Below are the code and all the weights of a small trained network. Each question names an input and a class and asks about switching units off, where a switched-off unit gives its printed mean instead of its output.

import numpy as np


def w(rows, s, z=0):
    codes = np.array(rows[::2]) - 128.0
    scale = np.full(codes.shape[1], s)
    scale[-1] = z or s
    return codes * scale


def f(y):
    return y / 2 * (1 + np.tanh(0.7978845608 * (y + 0.044715 * y**3)))


def log_softmax(a):
    a = a - a.max(-1, keepdims=True)
    return a - np.log(np.exp(a).sum(-1, keepdims=True))


def net(x, mask):
    res = np.array(x, float).reshape(1, 7) / 4 @ E
    y = f(res @ A[0][:, :-1].T + A[0][:, -1])
    res = res + np.where(mask, y, B[0][:, -1]) @ B[0][:, :-1]
    return log_softmax(res[-1] @ U[:, :-1].T + U[:, -1])


A, B = {}, {}
E = w([
[178,167,219,222,78,30,121,166,46,35],'x0',
[147,153,181,143,58,188,103,76,191,81],'x1',
[151,117,144,114,137,141,125,113,133,126],'x2',
[140,200,61,210,110,187,79,71,41,209],'x3',
[149,132,139,126,123,137,131,135,142,135],'x4',
[49,143,51,55,140,70,73,61,60,66],'x5',
[96,65,220,92,22,94,215,101,3,218],'x6',
],0.0059)
A[0] = w([
[93,88,123,71,120,140,230,209,159,50,87],'N1',
[161,146,223,179,139,113,64,159,78,51,98],'N2',
[73,120,219,178,129,21,157,186,159,105,4],'N3',
[153,110,172,228,103,217,215,253,147,160,161],'N4',
[166,184,167,200,97,18,130,151,46,40,139],'N5',
[82,85,241,87,20,137,195,86,15,179,85],'N6',
[121,211,101,222,148,156,141,104,58,203,133],'N7',
[145,153,168,170,2,196,109,26,201,49,78],'N8',
[138,151,88,247,112,139,98,69,75,204,69],'N9',
],0.0065,0.0033)
B[0] = w([
[199,142,189,242,165,58,180,48,200,73,184],'N1',
[38,113,160,147,127,236,142,140,130,250,191],'N2',
[221,123,176,134,148,57,180,35,139,174,172],'N3',
[70,39,60,70,176,111,109,235,147,98,228],'N4',
[133,28,36,92,212,211,164,124,199,193,237],'N5',
[123,201,132,188,252,130,45,145,82,151,254],'N6',
[169,42,173,155,183,72,168,44,184,2,198],'N7',
[127,35,80,107,72,25,34,73,70,101,193],'N8',
[160,87,130,136,150,115,168,61,252,41,188],'N9',
],0.0072,0.0069)
U = w([
[111,117,93,81,150,180,157,81,172,204,156],'0',
[212,163,197,219,107,47,190,35,176,49,48],'1',
[129,130,100,145,130,119,113,142,117,115,252],'2',
[164,220,131,180,193,148,20,170,124,115,187],'3',
[88,76,75,39,143,136,111,171,87,99,110],'4',
[154,58,105,96,85,73,113,111,74,116,179],'5',
[112,136,145,161,120,129,111,137,136,119,149],'6',
[131,240,153,141,2,220,164,231,58,129,2],'7',
],0.0067,0.0042)

Each question gives the input, the list of numbers given to net, and the class t.
The units are the neurons (one row each of A and B). Each row of codes is followed by its name. A weight is (code - 128) times the scale printed after its matrix; where a second scale follows, it is the last column's (A, B and U).
mask holds one flag per neuron, in row order. A switched-off neuron (its flag False) gives its mean, the last column of its row in B, instead of its output. The means were averaged over made-up inputs and are rounded, as every weight is.
A unit's drop is (log p(t) with every unit on - log p(t) with that unit switched off) / (log p(t) with every unit on - log p(t) with every unit switched off).
The circuit of an input: a set's keep is (log p(t) with only the set's units on - log p(t) with every unit switched off) / (log p(t) with every unit on - log p(t) with every unit switched off). Starting from all 9 units, units are removed one at a time, each time the one whose removal leaves the highest keep (on an exact tie, the one counted first), for as long as the keep stays at least 0.8.
units of the circuit, in order: the units of the circuit, biggest drop first
top k neurons: the k neurons with the biggest drops, biggest first
drop of u: that unit's drop, to one decimal
input [8,0,-6,-5,4,-3,1], class 0: units of the circuit, in order -> [N5; N2]
input [-3,7,5,6,-3,-5,-5], class 5: units of the circuit, in order -> [N8; N6]
input [-4,-8,-2,8,8,-4,6], class 1: top 2 neurons -> [N7; N9]
input [0,-8,-6,2,5,-8,7], class 4: units of the circuit, in order -> [N4]
input [-2,2,7,-8,3,-6,1], class 1: top 2 neurons -> [N1; N5]
input [5,6,4,2,-6,-8,6], class 4: top 2 neurons -> [N4; N8]
input [8,7,-5,-8,8,-4,-4], class 0: top 3 neurons -> [N2; N5; N4]
input [0,-5,5,-7,-6,-2,8], class 3: top 3 neurons -> [N6; N7; N9]
input [-7,8,3,0,7,1,2], class 5: units of the circuit, in order -> [N8; N5]
input [-2,5,4,8,2,-4,-6], class 1: units of the circuit, in order -> [N7; N9]
input [4,2,-6,7,0,5,-3], class 1: top 3 neurons -> [N7; N9; N4]
input [8,8,3,-2,-8,-4,4], class 0: top 3 neurons -> [N5; N2; N3]
input [1,-5,-5,-3,-2,-7,-3], class 4: top 2 neurons -> [N4; N6]
input [-5,8,0,-5,2,-1,-4], class 5: top 2 neurons -> [N8; N6]
input [1,2,2,5,3,5,5], class 1: units of the circuit, in order -> [N4]
input [-6,4,-8,8,-4,7,2], class 1: top 2 neurons -> [N7; N9]
input [1,-5,1,-7,5,7,-4], class 1: top 2 neurons -> [N1; N4]
input [-5,2,-7,4,6,8,8], class 3: top 2 neurons -> [N6; N5]
input [8,8,-6,1,-8,4,0], class 0: drop of N2 -> 0.3
input [-4,-1,0,3,3,-6,8], class 3: drop of N5 -> 0.1
input [7,8,4,-6,0,1,0], class 5: units of the circuit, in order -> [N8]
input [8,-1,6,-4,-2,0,-4], class 0: drop of N2 -> 0.2
